Here is a tiny trained network, its code and every weight. The questions are about switching its units off for an input and a class, where a switched-off unit gives its printed mean instead of its output.

import numpy as np


def w(rows, s, z=0):
    codes = np.array(rows[::2]) - 128.0
    scale = np.full(codes.shape[1], s)
    scale[-1] = z or s
    return codes * scale


def f(y):
    return np.maximum(y, 0)


def log_softmax(a):
    a = a - a.max(-1, keepdims=True)
    return a - np.log(np.exp(a).sum(-1, keepdims=True))


def net(x, mask):
    res = np.array(x, float).reshape(1, 5) / 4 @ E
    y = f(res @ A[0][:, :-1].T + A[0][:, -1])
    res = res + np.where(mask, y, B[0][:, -1]) @ B[0][:, :-1]
    return log_softmax(res[-1] @ U[:, :-1].T + U[:, -1])


A, B = {}, {}
E = w([
[176,137,75,33,162],'x0',
[216,190,58,220,80],'x1',
[156,89,102,136,160],'x2',
[136,102,216,72,26],'x3',
[122,93,1,124,87],'x4',
],0.0095)
A[0] = w([
[95,118,206,70,148,139],'n1',
[186,182,187,199,104,64],'n2',
[102,62,61,97,29,83],'n3',
[80,150,124,179,81,207],'n4',
[90,76,78,101,163,203],'n5',
[202,161,72,125,188,253],'n6',
[131,85,100,167,81,137],'n7',
[129,154,81,154,248,186],'n8',
[180,179,24,132,151,161],'n9',
[14,190,100,191,73,243],'n10',
[62,190,120,154,190,40],'n11',
[121,213,122,101,118,71],'n12',
[100,111,155,121,139,147],'n13',
[183,187,97,157,95,247],'n14',
[103,55,120,114,188,130],'n15',
[158,164,154,190,196,153],'n16',
[110,108,118,107,184,85],'n17',
[155,84,193,99,148,143],'n18',
[155,112,173,210,116,82],'n19',
[206,183,99,125,145,216],'n20',
[57,61,74,113,152,141],'n21',
[135,158,234,70,156,183],'n22',
],0.012,0.0034)
B[0] = w([
[71,153,151,47,64,225],'n1',
[100,104,131,241,161,220],'n2',
[186,109,80,56,118,207],'n3',
[160,158,118,212,79,206],'n4',
[123,108,22,91,120,203],'n5',
[167,138,106,13,148,234],'n6',
[173,153,189,160,112,182],'n7',
[144,51,68,2,184,237],'n8',
[172,135,163,67,108,251],'n9',
[195,200,147,174,136,238],'n10',
[202,103,108,109,154,180],'n11',
[112,179,134,111,93,149],'n12',
[123,208,127,107,134,172],'n13',
[209,135,139,170,135,234],'n14',
[53,145,71,111,131,189],'n15',
[139,54,73,109,139,204],'n16',
[95,70,138,82,114,166],'n17',
[108,125,196,56,110,194],'n18',
[112,124,132,172,165,197],'n19',
[202,177,85,124,118,213],'n20',
[96,150,17,131,129,205],'n21',
[68,172,173,10,45,243],'n22',
],0.0082,0.011)
U = w([
[254,138,123,79,123,221],'0',
[76,171,184,77,100,2],'1',
[157,69,144,220,196,16],'2',
[103,37,45,64,178,223],'3',
[144,215,91,185,105,134],'4',
],0.0095,0.0031)

Each question gives the input, the list of numbers given to net, and the class t.
The units are the neurons (one row each of A and B). Each row of codes is followed by its name. A weight is (code - 128) times the scale printed after its matrix; where a second scale follows, it is the last column's (A, B and U).
mask holds one flag per neuron, in row order. A switched-off neuron (its flag False) gives its mean, the last column of its row in B, instead of its output. The means were averaged over made-up inputs and are rounded, as every weight is.
A unit's drop is (log p(t) with every unit on - log p(t) with that unit switched off) / (log p(t) with every unit on - log p(t) with every unit switched off).
The circuit of an input: a set's keep is (log p(t) with only the set's units on - log p(t) with every unit switched off) / (log p(t) with every unit on - log p(t) with every unit switched off). Starting from the 12 units with the biggest drops (on a tie, the unit counted first), units are removed one at a time, each time the one whose removal leaves the highest keep (on an exact tie, the one counted first), for as long as the keep stays at least 0.8.
units of the circuit, in order: the units of the circuit, biggest drop first
unit that matters most: the unit with the biggest drop
top k neurons: the k neurons with the biggest drops, biggest first
drop of u: that unit's drop, to one decimal
input [-3,2,3,-4,-8], class 3: units of the circuit, in order => [n16; n8]
input [8,1,6,-3,-2], class 3: top 2 neurons => [n8; n10]
input [-2,-1,-7,-3,0], class 4: units of the circuit, in order => [n6; n9; n8]
input [4,-8,-2,-1,-2], class 1: units of the circuit, in order => [n22]
input [-5,2,-3,4,-4], class 1: units of the circuit, in order => [n22; n20]
input [-1,-3,1,-3,-5], class 3: top 2 neurons => [n16; n10]
input [-2,0,-3,-1,2], class 4: top 2 neurons => [n8; n6]
input [4,-8,0,-4,-8], class 1: top 2 neurons => [n22; n1]
input [7,-1,-1,2,0], class 3: top 2 neurons => [n10; n14]
input [-2,-2,-6,-8,-6], class 3: top 2 neurons => [n8; n16]
input [-7,6,1,7,1], class 4: drop of n4 => 0.2
input [8,1,-5,6,1], class 1: drop of n11 => 0.2
input [0,5,1,4,-1], class 4: drop of n8 => 0.3
input [1,-2,1,-5,-3], class 3: drop of n19 => 0.0
input [-5,0,-3,-6,7], class 0: unit that matters most => n10
